Below are the code and all the weights of a small trained network. Each question names an input and a class and asks about switching units off, where a switched-off unit gives its printed mean instead of its output.

import numpy as np


def w(rows, s, z=0):
    codes = np.array(rows[::2]) - 128.0
    scale = np.full(codes.shape[1], s)
    scale[-1] = z or s
    return codes * scale


def f(y):
    return np.maximum(y, 0)


def log_softmax(a):
    a = a - a.max(-1, keepdims=True)
    return a - np.log(np.exp(a).sum(-1, keepdims=True))


def net(x, mask):
    res = np.array(x, float).reshape(1, 7) / 4 @ E
    y = f(res @ A[0][:, :-1].T + A[0][:, -1])
    res = res + np.where(mask, y, B[0][:, -1]) @ B[0][:, :-1]
    return log_softmax(res[-1] @ U[:, :-1].T + U[:, -1])


A, B = {}, {}
E = w([
[124,16,203,202,78,89,254,17],'x0',
[97,187,50,136,220,9,219,150],'x1',
[201,101,129,167,124,109,51,154],'x2',
[156,176,232,67,192,87,106,8],'x3',
[213,163,153,36,174,178,119,77],'x4',
[108,100,146,100,137,110,112,107],'x5',
[30,147,157,80,209,213,79,76],'x6',
],0.0056)
A[0] = w([
[189,29,97,140,85,120,109,193,192],'n0',
[45,203,17,86,183,150,77,198,217],'n1',
[155,14,119,144,92,51,212,188,248],'n2',
[211,252,145,24,183,184,81,130,209],'n3',
[219,147,225,53,161,188,67,41,196],'n4',
[218,154,64,181,92,70,229,251,195],'n5',
[120,119,205,112,126,104,174,20,218],'n6',
[124,102,255,90,152,125,177,13,253],'n7',
[121,37,140,167,50,212,59,203,212],'n8',
],0.0061,0.0032)
B[0] = w([
[205,113,126,217,146,100,116,84,206],'n0',
[28,126,118,104,224,172,56,254,254],'n1',
[168,51,74,125,68,46,145,103,242],'n2',
[171,194,120,60,179,174,111,165,244],'n3',
[173,169,159,27,94,193,92,92,232],'n4',
[162,177,68,194,202,71,140,114,252],'n5',
[94,89,151,45,80,145,241,83,206],'n6',
[94,136,250,59,66,138,214,25,230],'n7',
[117,97,112,241,76,169,41,108,229],'n8',
],0.007,0.008)
U = w([
[74,55,185,114,88,115,248,56,101],'0',
[46,159,84,125,205,151,80,242,248],'1',
[193,77,138,193,81,175,53,104,48],'2',
[206,199,164,44,153,156,126,100,100],'3',
[203,168,1,177,174,17,130,153,135],'4',
],0.0077,0.0016)

Each question gives the input, the list of numbers given to net, and the class t.
The units are the neurons (one row each of A and B). Each row of codes is followed by its name. A weight is (code - 128) times the scale printed after its matrix; where a second scale follows, it is the last column's (A, B and U).
mask holds one flag per neuron, in row order. A switched-off neuron (its flag False) gives its mean, the last column of its row in B, instead of its output. The means were averaged over made-up inputs and are rounded, as every weight is.
A unit's drop is (log p(t) with every unit on - log p(t) with that unit switched off) / (log p(t) with every unit on - log p(t) with every unit switched off).
The circuit of an input: a set's keep is (log p(t) with only the set's units on - log p(t) with every unit switched off) / (log p(t) with every unit on - log p(t) with every unit switched off). Starting from all 9 units, units are removed one at a time, each time the one whose removal leaves the highest keep (on an exact tie, the one counted first), for as long as the keep stays at least 0.8.
circuit, biggest first: the units of the circuit, biggest drop first
top k neurons: the k neurons with the biggest drops, biggest first
drop when u is switched off: that unit's drop, to one decimal
input [-6,4,7,-3,7,0,-1], class 1: circuit, biggest first	(n1)
input [-7,-6,2,-2,5,-6,-2], class 1: top 2 neurons	(n1 n7)
input [-3,-2,-3,3,-8,6,-5], class 4: circuit, biggest first	(n7 n4 n1)
input [5,-1,5,-1,4,-6,7], class 0: circuit, biggest first	(n7 n6)
input [6,-3,-8,-8,-7,7,-5], class 4: circuit, biggest first	(n5 n7)
input [-5,8,-3,5,-2,-7,-3], class 1: top 2 neurons	(n1 n2)
input [-1,-1,-2,-3,-4,-6,-1], class 4: top 3 neurons	(n5 n7 n4)
input [5,-8,0,5,4,2,-7], class 0: top 2 neurons	(n7 n6)
input [7,4,8,7,8,-3,-5], class 0: drop when n6 is switched off	0.3
input [-5,-4,-1,2,-1,-2,-7], class 4: drop when n7 is switched off	0.4
input [-3,0,8,-3,7,-8,4], class 1: drop when n4 is switched off	-0.2
input [-1,-2,-2,-8,6,-1,-5], class 4: drop when n5 is switched off	0.3
